(in the rows, 128 means zero)
Here are made-up things, facts about them, and rows of numbers that follow some of those facts. Name the thing behind each unnamed row.

Some things and their rows:
gritim: [ 93 134 145  94 149 156 140 112  82 141  71 125 110 142 108 116 121 136
 122 131 127 115 129 126 116 143 152 140  89 107 129 127 124 161 130 102
 153 135 141 126 112 106 132]
zonis: [114 120 136 117 141 136 136 115 101 144  96 142 118 138 112 120 120 134
 133 129 135 152 144 131 105 129 149 143  97 108 133 152 135 158 123 108
 141 136 132 130 118 110 124]
drufla: [167 145  90 135 133 111 139 104 155 133 144 150 141 152  91 106 133 143
 125  74 141 118  96 156 130 163 135 139 128 138 141 118 147 119 104 126
 162 153  98 153 159 139 105]
dribren: [154 137 103 131 149 103 110 107 144 135 130 131 158 145  94 132 123 138
 143 120 151 136 123 148  92 141 126 137 140 140 126 151 148 137 113 128
 160 162 140 151 140 139 109]
kabezor: [131 136 131 109 138 140 138 110 118 140 119 143 127 140 119 120 132 133
 135 104 140 138 136 126 112 123 134 135  93 115 131 161 138 156 118 112
 142 144 134 132 133 125 116]
bevo: [163 168 135 135 106 154 160 129 155 158 135 168 144 111 140 128 152  89
 152 123 140  95 165 140 143 154 117 107 113 112 139 129 168 137 143 141
 155 115  88 135 161 142 121]
luti: [140 122 151 106 100 141 155 140 117 154 106 190  67 134 100 134 128 116
 115  83 136 126 105 143 162 166 170 153 111 106 141  91 154 153 136 112
 150  85  76 129 136  73 139]
trostal: [131 142 127 132 137 149 147 112 133 136 120 115 130 146 119 119 138 138
 142 117 131 122 140 129 112 127 121 138  98 125 134 152 141 139 110 117
 135 147 138 131 135 135 112]
fluzo: [138 145 136 142 128 136 126 121 112 143 123 119 103 143 106 169 131 150
 156 123 175 135 150 137  97 128 122 144 122 136 130 161 152 136 135 127
 109 137 114 114 116 113 130]
noskitas: [123 137 129 119 140 139 143 114 121 141 107 130 123 138 115 117 128 139
 133 123 133 129 141 131 109 134 134 140  98 117 128 142 138 147 119 112
 144 140 127 129 131 124 116]
zolu: [124 141 134 119 135 145 138 115 121 137 112 124 118 142 113 125 129 135
 139 118 134 126 139 128 112 133 133 138 104 123 131 143 140 146 121 115
 140 144 128 128 129 124 119]
breklel: [156 141 130 148 117 148 168 145 164 144 148 188 139 117 132 127 129 111
 147 129 140 129 159 147 148 143 116 120  98 114 145 147 177 139 132 120
 138 128  99 137 158 127 109]
boten: [127 140 140 117 130 138 139 117 121 142 115 127 121 139 116 124 135 127
 138 119 127 118 140 126 106 132 132 141 109 115 125 141 137 152 116 121
 144 135 132 131 134 126 115]
grafeli: [128 136 132 116 138 139 135 112 120 141 118 135 124 141 118 122 131 136
 138 109 140 138 137 125 113 127 135 136  99 117 130 157 140 153 119 115
 141 142 133 129 132 119 114]
skanim: [130 153 133 134 133 147 132 117 108 137 113 112 105 144 102 157 130 147
 149 122 171 120 145 135 104 132 122 141 117 134 127 150 149 138 132 123
 116 138 119 113 119 114 128]
trupletus: [129 159 133 138 131 151 125 119 106 137 114 105  96 147  96 174 129 156
 155 123 184 114 147 138 102 130 117 141 124 140 124 150 149 135 139 128
 107 139 118 106 110 111 132]
mustar: [116 137 162 108 136 174 126 151 120 152  95 192 159 110 121 148 110  93
 140 164 148 115 155 141 131 154 135 110 112 106 119 144 170 181 171 107
 162 119 145 132 129 100 135]
flovabrer: [138 156 135 146 128 142 121 122 107 139 126 106  96 148  98 188 125 157
 161 123 196 128 151 140  94 124 113 143 131 146 126 160 162 132 141 127
  97 136 112 105 109 108 134]
skevir: [ 76 146 162  95 127 125 110 129 111 146 115 115  89 111 106 130 120 114
 123  96 155 143 140 124  82 118  94 162 110 118 126 157 126 160 133 106
 164 104 123 145 153  78  99]
kagres: [132 149 131 126 148 153 148 109 119 155 111 106 123 159 125 112 153 144
 144 114 127  95 148 122 124 130 117 138  82 128 129 130 125 137  97 125
 148 143 161 129 125 153 122]

How the things are related:
brulu	ω	vubemir; brulu	ω	toguber; pason	ω	zafe; pason	ω	drarok; skifek	ω	viflanik
skifek	ω	flestezik; trukor	ω	zolu; troso	ω	drubrove; troso	ω	tokis; troso	ω	trarode
troso	ω	bapupa; troso	ω	taze; tedroflu	ω	kebrodre; medre	ω	rusel; medre	ω	klupe
skadra	ω	gregel; skadra	ω	flestezik; tribrom	ω	sofluk; lovul	ω	tibin; lovul	ω	dogik
seno	ω	fegi; livinas	ω	gagru; truklor	ω	fatrus; truklor	ω	zolu; truklor	ω	trostal
truklor	ω	ploflum; nesken	ω	gruler; nesken	ω	gritim; nesken	ω	traduk; brekle	ω	flestezik
drufla	ω	peklipli; drufla	ω	trarode; drufla	ω	ploflum; bresen	ω	ziskom; bresen	ω	rekarom
bresen	ω	plokos; fluzo	ω	seno; flugra	ω	dodra; flugra	ω	bodram; dedi	ω	bapupa
gumal	ω	viflanik; grefik	ω	dromu; vufel	ω	vono; vufel	ω	flumus; tabral	ω	plovuk
nerik	ω	brizome; klogras	ω	nusik; klogras	ω	boten; klogras	ω	stoklak; fatrus	ω	drarok
plifle	ω	dedi; klubibris	ω	trinel; rekarom	ω	grefik; rekarom	ω	flegutar; plokos	ω	toflu
plokos	ω	flestezik; zopoduk	ω	drubrove; zopoduk	ω	drivuva; zopoduk	ω	skadra; gusute	ω	kabezor
sofluk	ω	plovuk; ziskom	ω	laturuk; trinel	ω	rusel; flumus	ω	kabezor; flumus	ω	gagru
kabezor	ω	peklipli; kabezor	ω	grafeli; gregel	ω	tokis; vubemir	ω	rusel; peklipli	ω	vabrok
flovabrer	ω	trupletus; mozis	ω	skadra; deklik	ω	luti; deklik	ω	skekam; deklik	ω	traduk
klale	ω	flugra; drivuva	ω	brizome; pakenu	ω	brizome; zonis	ω	nesken; brilim	ω	tribrom
tibin	ω	bapupa; tiklol	ω	deklik; tiklol	ω	mozis; tiklol	ω	plokos; plovuk	ω	zolu
plovuk	ω	flestezik; zolu	ω	klogras; boten	ω	kagres; boten	ω	pakenu; boten	ω	stoklak
tokis	ω	dodra; toguber	ω	flestezik; dresefar	ω	flestezik; dresefar	ω	vabrok; noskitas	ω	plovuk
biluskil	ω	laturuk; biluskil	ω	trukor; rotru	ω	vubemir; dromu	ω	luti; traduk	ω	tubru
namik	ω	simen; rizuk	ω	staplak; flobribam	ω	flegutar; vabrok	ω	biluskil; vabrok	ω	plovuk
ploflum	ω	plifle; misen	ω	klupe; fegi	ω	toflu; gretrom	ω	klale; gretrom	ω	stoklak
taze	ω	klale; simen	ω	ziskom; simen	ω	tabral; nostes	ω	luti; nostes	ω	klogras
sunas	ω	kabezor; stibrero	ω	nostes; stibrero	ω	brilim; stibrero	ω	noskitas; skekam	ω	dedi
skekam	ω	gretrom; lupli	ω	nusik; lupli	ω	trinel; gruler	ω	plovuk; staplak	ω	troso
bodram	ω	medre; bodram	ω	dodra; luti	ω	flugra; luti	ω	klubibris; trupletus	ω	skanim
plobe	ω	flobrestil; plobe	ω	klubibris; drubrove	ω	gregel; drubrove	ω	dedi; drubrove	ω	tokis
drubrove	ω	trinel; drubrove	ω	bapupa; laturuk	ω	tubru; musen	ω	kebrodre; musen	ω	livinas
flostusan	ω	brekle; flostusan	ω	tabral; skanim	ω	fegi; grafeli	ω	viflanik; bapupa	ω	klale
bapupa	ω	stoklak; pebil	ω	zolu; pebil	ω	tibin; pebil	ω	drefus; ditu	ω	skadra
viflanik	ω	tibin; lofo	ω	deklik; lofo	ω	traduk; lofo	ω	drefus; stafe	ω	zolu
stafe	ω	vono; duba	ω	skanim; duba	ω	zolu; duba	ω	flobribam; stoklak	ω	nusik
stoklak	ω	kagres; mosor	ω	duba; breklel	ω	lufli; bagrem	ω	nostes; trostal	ω	flestezik
katumas	ω	staplak; katumas	ω	suskonor; vozifle	ω	plobe; vono	ω	drufla; dogik	ω	klale
dogik	ω	flegutar; dogik	ω	skekam; dogik	ω	traduk; loklobru	ω	skanim; trarode	ω	boten
trarode	ω	trinel; feni	ω	fatrus; feni	ω	dogik; nidor	ω	bodram; dribren	ω	fegi
dribren	ω	tibin; dribren	ω	flestezik; dribren	ω	plifle; bralu	ω	skekam; rusel	ω	brizome
lufli	ω	skekam; bevo	ω	tuskeflus; bevo	ω	tokis; bevo	ω	mudi; dodra	ω	klupe
pason	Σ	toflu; pason	Σ	klale; pason	Σ	flobribam; pason	Σ	vabrok; trukor	Σ	tuskeflus
trukor	Σ	razum; trukor	Σ	dribren; tedroflu	Σ	nostes; tedroflu	Σ	kagres; tedroflu	Σ	katumas
piral	Σ	buplen; piral	Σ	flumus; piral	Σ	plifle; lovul	Σ	drufla; bresen	Σ	godi
vufel	Σ	trostal; nerik	Σ	peklipli; nerik	Σ	maneskes; flodul	Σ	flestezik; vubemir	Σ	vozifle
vubemir	Σ	dromu; vubemir	Σ	drufla; mozis	Σ	grefik; mozis	Σ	stoklak; mozis	Σ	ploflum
gritim	Σ	plobe; gritim	Σ	bapupa; zonis	Σ	vono; brilim	Σ	flugra; brilim	Σ	brulu
truste	Σ	bovis; dresefar	Σ	grefik; dresefar	Σ	drufla; biluskil	Σ	peklipli; biluskil	Σ	mudi
biluskil	Σ	zopoduk; rotru	Σ	brulu; namik	Σ	bralu; namik	Σ	grenuskir; namik	Σ	bagrem
namik	Σ	taze; namik	Σ	skekam; rizuk	Σ	godi; rizuk	Σ	vozifle; rizuk	Σ	brekle
mustar	Σ	lupli; mustar	Σ	maneskes; mustar	Σ	bovis; kebrodre	Σ	gruler; kebrodre	Σ	buplen
kebrodre	Σ	klupe; kebrodre	Σ	musen; stibrero	Σ	peklipli; stibrero	Σ	bevo; stibrero	Σ	breklel
stibrero	Σ	zopoduk; stibrero	Σ	troso; staplak	Σ	bodram; luti	Σ	grefik; luti	Σ	misen
luti	Σ	mudi; laturuk	Σ	nusik; laturuk	Σ	bovis; viflanik	Σ	mosor; dogik	Σ	brizome
trarode	Σ	loklobru; trarode	Σ	mosor; trarode	Σ	misen; feni	Σ	tuskeflus; feni	Σ	vozifle
skevir	Σ	suskonor; skevir	Σ	flumus; lufli	Σ	klubibris; lufli	Σ	taze; dodra	Σ	ziskom

Which thing is each row?
No name comes twice in this set of rows, the named rows included.
[121 143 150 111 140 168 133 142 128 150 107 172 165 117 126 144 116 105
 143 162 146 115 156 139 128 149 121 109 107 114 119 151 168 173 153 112
 158 131 151 132 133 117 132]	truste
[151 120 121 118 122 103 113 112 127 145 120 166 112 143  83 132 115 121
 125  93 144 144  98 149 116 153 163 150 142 124 136 119 143 149 126 119
 159 124 105 146 136  93 131]	lovul
[145 148 134 135 135 149 151 146 161 147 140 174 177 115 136 137 128 111
 153 161 141 115 168 143 130 145 100 112 102 119 123 155 174 153 136 122
 156 140 139 139 151 145 113]	lupli
[ 66 169 170  24 130 166  91 105  87 141 129 147  86 126 109 136 126  98
 112  10 198 128  95 106 100 110  67 141  83 108 107 194 130 198 169  88
 173 117 142 141 166  62 103]	kebrodre
[ 90 176 144 106 126 121 132 117 143 145 139  79 109 110 121 111 153 107
 132  86 137 106 153 127  84 123  57 156 107 128 127 147 124 133 108 123
 173 114 113 152 176 120  72]	klupe
[139 121 120 110 143 103 101 107 122 138 108 147 146 140  88 135 108 124
 128 123 148 147 111 147  91 147 151 147 144 126 122 136 144 156 126 114
 168 145 135 147 129 107 128]	bresen
[109 169 136  74 132 137 117 102 131 136 178 140 112 132 124 123 139 121
 134  13 195 148 117 116  96  93  41 136  73 127 123 213 142 161 135 104
 156 146 132 148 186 111  76]	musen
[151 139  94 119 152 101 120  97 141 133 119 137 163 145  86 117 124 136
 128 113 142 125 106 155  99 157 135 135 137 137 125 131 142 135 112 120
 169 165 132 153 144 139 108]	brekle
[186 142 124 144  96 123 173 124 157 159 158 159  87 141 126 123 168 114
 141  68 132 123 130 138 148 142 131 147 107 124 155 108 154 120  99 140
 139 103  70 132 163 132 118]	misen
[111 135 158  90 135 146 170 151 138 125 140 124 111 152 114 144 139 168
 122 127 109  94 105 128 123 150 105 171  98 135  81  96 166 161  93 106
 151 128 183 107 132 126  81]	flobrestil
[ 61 147 171  89 125 121 103 133 108 147 115 112  80 101 102 130 119 107
 119  93 154 143 140 127  76 116  88 168 110 114 125 157 123 162 136  97
 169  97 117 149 155  65  94]	piral

Now the same things, written a new way:
Known rows:
loklobru: [ 93 149 101 142 105 158 134 107 115 102 123 112 110  48 104 135 184 145
 119 139 142  78  98 104 144 170]
skanim: [ 97 135 106 111 120 137 135 127 158 108 130 129 132  75 142 150 147 113
 104 145 148 166 120  97 160 151]
fegi: [ 97 131 114 112 123 135 130 128 160 105 120 125 125  89 134 157 142 111
 104 142 144 169 119 112 162 154]
flodul: [131 108 133 128  86 126 116 134 137 134 133 130 131 127 148 115 113 117
 126 153 135 140 162 111 130 125]
tubru: [134 153 135 140 133  80  97 139 146 133 156 118 149 135 119 147 114 143
 117 154 106 150 137 125 104 101]
gruler: [ 95 159 116 116 182 132 106 132 112 130 140 105 110 144 169 200  92 173
 143 108  91 115 104 126 135 140]
toguber: [111 137 127 123 112 128 133 125 150 118 138 118 111 137 111 158 132 136
 125 117 121 134 126 128 162 150]
gretrom: [131 108 153 140 156 121 138 131 119 133  99 123 127 126 134 121 146 115
 130 114 126 120 138 135 112 117]
skekam: [119 141 173 131 210 107 112 120 137 171 123  98 167 126 124  92 151  96
 148 118 135 160 134 133  98 169]
dedi: [127 110 155 140 148 120 125 127 138 116 102 137 138 145 129 148 146  92
 126 129 125 124 145 137 123 119]
tedroflu: [136  81 150 127  53 133 108 123 148 130 134 126 121 170 158 108 119 115
 124 155 124 121 192 112 142 117]
lofo: [126 127 168 138 126  99 125 140 119 141  98 103 116 113 108 118 132 179
 134 110 105 131 127 123 114 124]
nusik: [146 136 101 110 160 160 124 112 135 126 103 147 142  95 159  98 124  60
 120 132 135 169 107 144 119  86]
tokis: [151 117 143 157 160 126 144 126 123 120 152 158 132 156 124 151 125 104
 136 172 133 147 154 139 121 126]
fatrus: [120 124 128 121 125 128 118 126 143 123 125 128 142 123 150 121 114 113
 115 143 130 143 134 102 131 120]
gumal: [120 107 150 138 145 132 129 124 130 122  95 120 115 154 125 136 142 134
 136 112 117 109 141 122 139 135]
piral: [101 113 101 117 102 125  93 163 102 145 142 118 133 128 226 178  72 143
 162 145 126 136 163 128 118 150]
vono: [128 137 134 121 154 145 120 106 143 129 124 128 130 159 120 124 126 106
 112 119 113 108 132 120 136 120]
flegutar: [124 147 132 140 141  96 119 134 145 118 136 129 155 103 139 138 138 109
 114 158 128 161 132 110 116 116]
flugra: [155 121 165 152 161 137 154 112 121 119 130 150 116 125 112 124 141 116
 129 173 119 142 150 136 123 112]

Rows to name:
No name comes twice in this set of rows, the named rows included.
[138 108 161 138 149 125 150 133 117 124 110 137 115 140 115 123 137 128
 138 123 127 122 141 143 131 130]	drubrove
[132 134 157 144 145  99 130 140 119 129 108 118 132 114 117 125 135 145
 133 122 112 140 135 136 113 120]	deklik
[141 116 140 124  63 136 152 135 128 140 142 130 107 104 129  99 114 101
 128 135 134 142 167 141 141 128]	rotru
[125 112 108 137  31 109 130 152 120 101 159 125 124 136 102 163 171 144
 134 126 148  83 148 153 127 164]	mozis
[132  93  84 122  13 128  94 138 103 143  97 101 106  80 127 106 166 160
 163 105 140 129 127 159 119 141]	stibrero
[157 107 141 152 112 116 139 133 126 130 152 158 131 147 127 142 128 104
 134 172 142 158 169 151 123 126]	dodra
[136 155 139 122 159 129 141 118 132 186 175 112 159 103 117  69 113  81
 152 133 148 167 139 150 110 162]	klubibris
[118 129 181 128 201 111 120 125 124 173 118  88 158 116 118  78 148 115
 162 114 132 151 125 135 107 174]	bralu
[137 154  66 127 151 163  91  85 113 111 120 118 110 118 111 121 164 148
 132 128 115 105  78 132 129  97]	peklipli
[159 131 141  99 200 133 178 153 132  91 175 200 147 204 114 130 103 127
 104 147 151 140  97 134 123  82]	tuskeflus
[127 163 142 140 145 102 114 124 143 130 137 117 132 123  99 137 117 150
 112 147 101 146 121 115 127 107]	ziskom
[163 109  98 146 147 168 136 101  81 113 110 143  88  86 113 102 166 162
 168 169 141 137  97 142 119 125]	bevo

The same things again, as new rows of numbers:
Named rows:
vono: [112 136 128 110 153 180 184 159  92 101 145 193 112]
dedi: [140 114 141 119 120  86 140 122 124 123 155 150 144]
ziskom: [ 50  93 151 120 171 172  96 175 106 143 108 107  90]
vozifle: [120 149 109 139 117 172 139 117 127 145 119  94 147]
dogik: [205  95 105  44 161  47  65  86 105 118 111   8 164]
dresefar: [163 141 136 118 135 110 102 134 129 132 102 137  99]
godi: [130 137 103 145 129 157 135 121 134 130 128 118 143]
misen: [120 146 104 159 128 157 142 120 136 137 121 112 147]
fegi: [132 121 157 124 116  90  98 135 146 111 130 153 132]
gritim: [122 141 124 147 106 109 192 171 102 136 141 205 100]
bovis: [132 143 102 144 131 151 133 124 134 127 122 119 143]
nerik: [134 163 135 125  77 135 146 109 126 144 140 115 123]
viflanik: [168 123 139 107 123  62 130 119 123 119 153 169 121]
boten: [129 130 147 112 107 135 148 117 121 136 146 118 139]
biluskil: [151 133 119 113 125 100 130 128 115 140 120 121 116]
drubrove: [130 128 134 125 127 122 144 125 126 132 132 130 131]
fatrus: [128 127 123 120 117 120 126 128 119 122 132 130 130]
flestezik: [151  56 120 182 195  56 103 168 183  92 119 176 152]
trukor: [156 134 130 106 114  97 131 125 117 137 136 128 115]
vufel: [102  94 151  79 157 141 140 176  81  89 129 176  55]

Name these rows:
No name comes twice in this set of rows, the named rows included.
[135 132  99 130 131 146 130 127 110 117 136 149 107]	livinas
[116 137 129  95 124 135 176 164  74 121 124 171  77]	zonis
[126 128 111 124 131 141 124 132 104 157 105 100 128]	lofo
[137 156 144 128  83 108 143 110 142 130 146 126 127]	vubemir
[127 137 128 134 120 147 108 127 131 130 105 120 143]	loklobru
[145 133 113 124 113  87 131 126 115 136 134 121 118]	laturuk
[140 128 111 129 134 123 134 129 127 109 147 160 114]	gagru
[142 125 119 134 140 128 135 120 130 123 136 136 151]	ploflum
[120 126 115 142 134 131 137 125 135 117 137 136 138]	suskonor
[143 123 127 129 140 149 105 128 128 131  95 123 145]	dribren
[127 128 131 126 134 138 107 134 124 136  99 117 116]	tiklol
[148 134 117 111  99 106 131 126  95 145 119 121 117]	feni

